Below are the code and all the weights of a small trained network. Each question names an input and a class and asks about switching units off, where a switched-off unit gives its printed mean instead of its output.

import numpy as np


def w(rows, s, z=0):
    codes = np.array(rows[::2]) - 128.0
    scale = np.full(codes.shape[1], s)
    scale[-1] = z or s
    return codes * scale


def f(y):
    return y / 2 * (1 + np.tanh(0.7978845608 * (y + 0.044715 * y**3)))


def log_softmax(a):
    a = a - a.max(-1, keepdims=True)
    return a - np.log(np.exp(a).sum(-1, keepdims=True))


def net(x, mask):
    res = np.array(x, float).reshape(1, 8) / 4 @ E
    y = f(res @ A[0][:, :-1].T + A[0][:, -1])
    res = res + np.where(mask, y, B[0][:, -1]) @ B[0][:, :-1]
    return log_softmax(res[-1] @ U[:, :-1].T + U[:, -1])


A, B = {}, {}
E = w([
[119,148,175,101,78,77,228,71,166,208,108],'x0',
[37,144,143,214,190,97,89,121,179,146,99],'x1',
[115,35,165,80,215,129,124,116,136,160,206],'x2',
[79,2,87,183,111,162,166,124,85,138,86],'x3',
[90,101,176,123,99,52,136,89,129,17,141],'x4',
[140,127,132,135,129,114,129,138,116,133,129],'x5',
[195,104,80,136,138,94,64,43,165,127,104],'x6',
[121,121,122,115,118,127,118,142,148,128,118],'x7',
],0.0085)
A[0] = w([
[138,116,141,62,61,156,126,125,83,109,148,147],'n1',
[144,210,149,73,174,93,91,82,148,152,170,65],'n2',
[76,126,168,210,204,110,127,125,152,138,137,141],'n3',
[152,173,85,159,151,170,87,160,87,31,111,93],'n4',
[150,182,187,90,160,103,89,181,156,122,103,52],'n5',
[162,171,96,159,48,166,79,115,177,110,24,151],'n6',
[92,119,145,100,114,90,126,87,140,39,138,101],'n7',
[177,116,135,141,150,178,131,156,153,211,136,99],'n8',
[104,149,195,176,130,165,162,152,88,104,155,108],'n9',
[195,104,119,72,91,133,178,119,110,133,134,94],'n10',
[118,173,102,106,159,185,104,144,121,212,87,110],'n11',
[89,126,173,85,176,168,218,191,108,139,163,177],'n12',
[119,97,210,149,106,83,104,119,127,45,159,124],'n13',
[67,174,175,82,118,112,145,254,113,152,132,115],'n14',
[211,58,150,116,165,84,50,65,162,176,127,121],'n15',
[132,124,103,39,68,163,142,100,74,110,123,42],'n16',
[133,236,143,207,29,150,160,145,102,123,23,140],'n17',
[146,35,139,172,85,148,156,97,107,159,95,100],'n18',
[107,117,98,134,181,144,58,154,120,97,154,89],'n19',
[170,187,177,86,134,126,63,103,163,152,167,64],'n20',
[112,50,106,124,100,152,130,120,117,137,75,67],'n21',
[122,66,209,66,217,152,118,139,168,177,144,253],'n22',
[129,150,169,105,109,84,208,74,160,207,90,115],'n23',
[151,104,84,73,99,162,161,101,87,129,192,100],'n24',
[159,147,77,143,118,104,121,58,146,140,90,160],'n25',
[5,176,152,168,148,95,98,93,187,189,43,133],'n26',
[75,37,67,185,142,127,154,117,109,157,91,108],'n27',
[160,147,78,126,170,197,115,137,119,154,118,83],'n28',
],0.0081,0.0047)
B[0] = w([
[145,147,123,122,106,83,59,90,103,202,88,184],'n1',
[81,187,164,107,173,162,169,131,60,119,156,183],'n2',
[214,167,117,100,64,105,46,134,89,214,147,205],'n3',
[147,47,129,55,187,120,140,206,153,102,184,196],'n4',
[69,196,132,163,119,132,140,149,61,90,125,160],'n5',
[124,122,157,150,97,163,138,42,120,134,147,221],'n6',
[132,139,102,159,198,102,160,113,158,153,42,181],'n7',
[146,110,126,170,178,71,155,108,162,100,57,185],'n8',
[106,103,54,176,78,139,150,94,124,172,106,164],'n9',
[126,131,119,127,90,95,82,142,112,194,151,190],'n10',
[146,101,131,186,192,53,183,108,163,136,16,196],'n11',
[116,108,87,161,60,154,139,54,175,108,158,225],'n12',
[176,143,123,137,201,75,170,68,184,147,46,196],'n13',
[104,119,54,194,71,162,166,86,121,108,149,203],'n14',
[57,91,80,229,14,152,137,58,151,69,174,202],'n15',
[187,166,88,134,98,47,60,200,66,176,144,168],'n16',
[174,59,216,134,143,171,79,117,176,77,152,254],'n17',
[47,182,166,110,201,138,133,151,70,61,155,196],'n18',
[120,89,102,59,176,84,128,183,151,165,190,176],'n19',
[94,209,127,168,162,177,135,190,63,76,91,177],'n20',
[57,233,171,143,174,129,169,164,52,125,144,170],'n21',
[166,89,213,133,126,189,127,67,118,166,119,254],'n22',
[115,56,75,2,215,107,176,253,167,101,205,229],'n23',
[176,178,161,177,96,99,64,157,112,189,102,183],'n24',
[81,93,87,132,76,151,136,142,151,94,157,182],'n25',
[207,139,97,75,76,84,47,137,78,176,142,235],'n26',
[96,230,161,110,127,159,124,194,79,85,109,220],'n27',
[139,118,129,128,149,65,171,136,172,89,94,175],'n28',
],0.007,0.0089)
U = w([
[156,160,120,118,98,89,52,134,96,194,137,74],'0',
[72,218,170,124,153,156,149,142,80,87,130,85],'1',
[137,89,229,133,120,170,110,95,160,120,149,177],'2',
[116,75,92,59,167,107,151,179,159,121,189,91],'3',
[136,126,112,146,164,74,179,99,163,134,5,97],'4',
[85,124,27,175,72,153,135,75,141,106,172,82],'5',
[131,129,128,106,125,154,115,98,130,132,126,248],'6',
],0.013,0.011)

Each question gives the input, the list of numbers given to net, and the class t.
The units are the neurons (one row each of A and B). Each row of codes is followed by its name. A weight is (code - 128) times the scale printed after its matrix; where a second scale follows, it is the last column's (A, B and U).
mask holds one flag per neuron, in row order. A switched-off neuron (its flag False) gives its mean, the last column of its row in B, instead of its output. The means were averaged over made-up inputs and are rounded, as every weight is.
A unit's drop is (log p(t) with every unit on - log p(t) with that unit switched off) / (log p(t) with every unit on - log p(t) with every unit switched off).
The circuit of an input: a set's keep is (log p(t) with only the set's units on - log p(t) with every unit switched off) / (log p(t) with every unit on - log p(t) with every unit switched off). Starting from the 12 units with the biggest drops (on a tie, the unit counted first), units are removed one at a time, each time the one whose removal leaves the highest keep (on an exact tie, the one counted first), for as long as the keep stays at least 0.8.
units of the circuit, in order: the units of the circuit, biggest drop first
unit that matters most: the unit with the biggest drop
k most important neurons: the k neurons with the biggest drops, biggest first
drop when u is switched off: that unit's drop, to one decimal
input [-6,-5,-7,6,1,-5,-1,7], class 2: 3 most important neurons	n17, n6, n23
input [-5,0,-2,-4,7,8,-3,3], class 4: most important neuron	n13
input [-7,-8,-3,-2,5,1,0,1], class 0: 2 most important neurons	n1, n23
input [4,5,2,6,-6,1,-6,1], class 1: 4 most important neurons	n27, n18, n21, n13
input [-6,0,1,-1,-1,7,5,-5], class 3: 2 most important neurons	n4, n19
input [-4,-4,-6,-1,2,-2,-2,-3], class 2: 2 most important neurons	n17, n23
input [5,-6,1,-7,2,6,2,0], class 1: 3 most important neurons	n20, n2, n26
input [-5,8,5,8,-4,-6,-3,-6], class 0: 2 most important neurons	n3, n26
input [1,-2,6,-7,3,8,7,1], class 1: units of the circuit, in order	n20, n2
input [1,-4,4,-7,-3,3,-3,-4], class 1: 2 most important neurons	n20, n2
input [-7,-3,4,0,8,4,-2,-8], class 4: units of the circuit, in order	n13, n7
input [-8,-4,-8,4,5,6,5,-8], class 2: 2 most important neurons	n6, n23
input [4,5,6,5,7,-3,3,8], class 6: units of the circuit, in order	n26, n27
input [5,-8,-1,-6,-4,-3,-8,-4], class 0: unit that matters most	n16
input [-3,4,-4,-5,0,-2,-7,-2], class 5: units of the circuit, in order	n14, n9
input [8,-3,-7,2,1,-5,3,8], class 3: drop when n22 is switched off	0.2
input [8,4,-8,-4,3,-5,5,-4], class 2: drop when n4 is switched off	0.1
input [-7,2,-4,8,-4,-2,-6,-3], class 1: drop when n21 is switched off	0.3
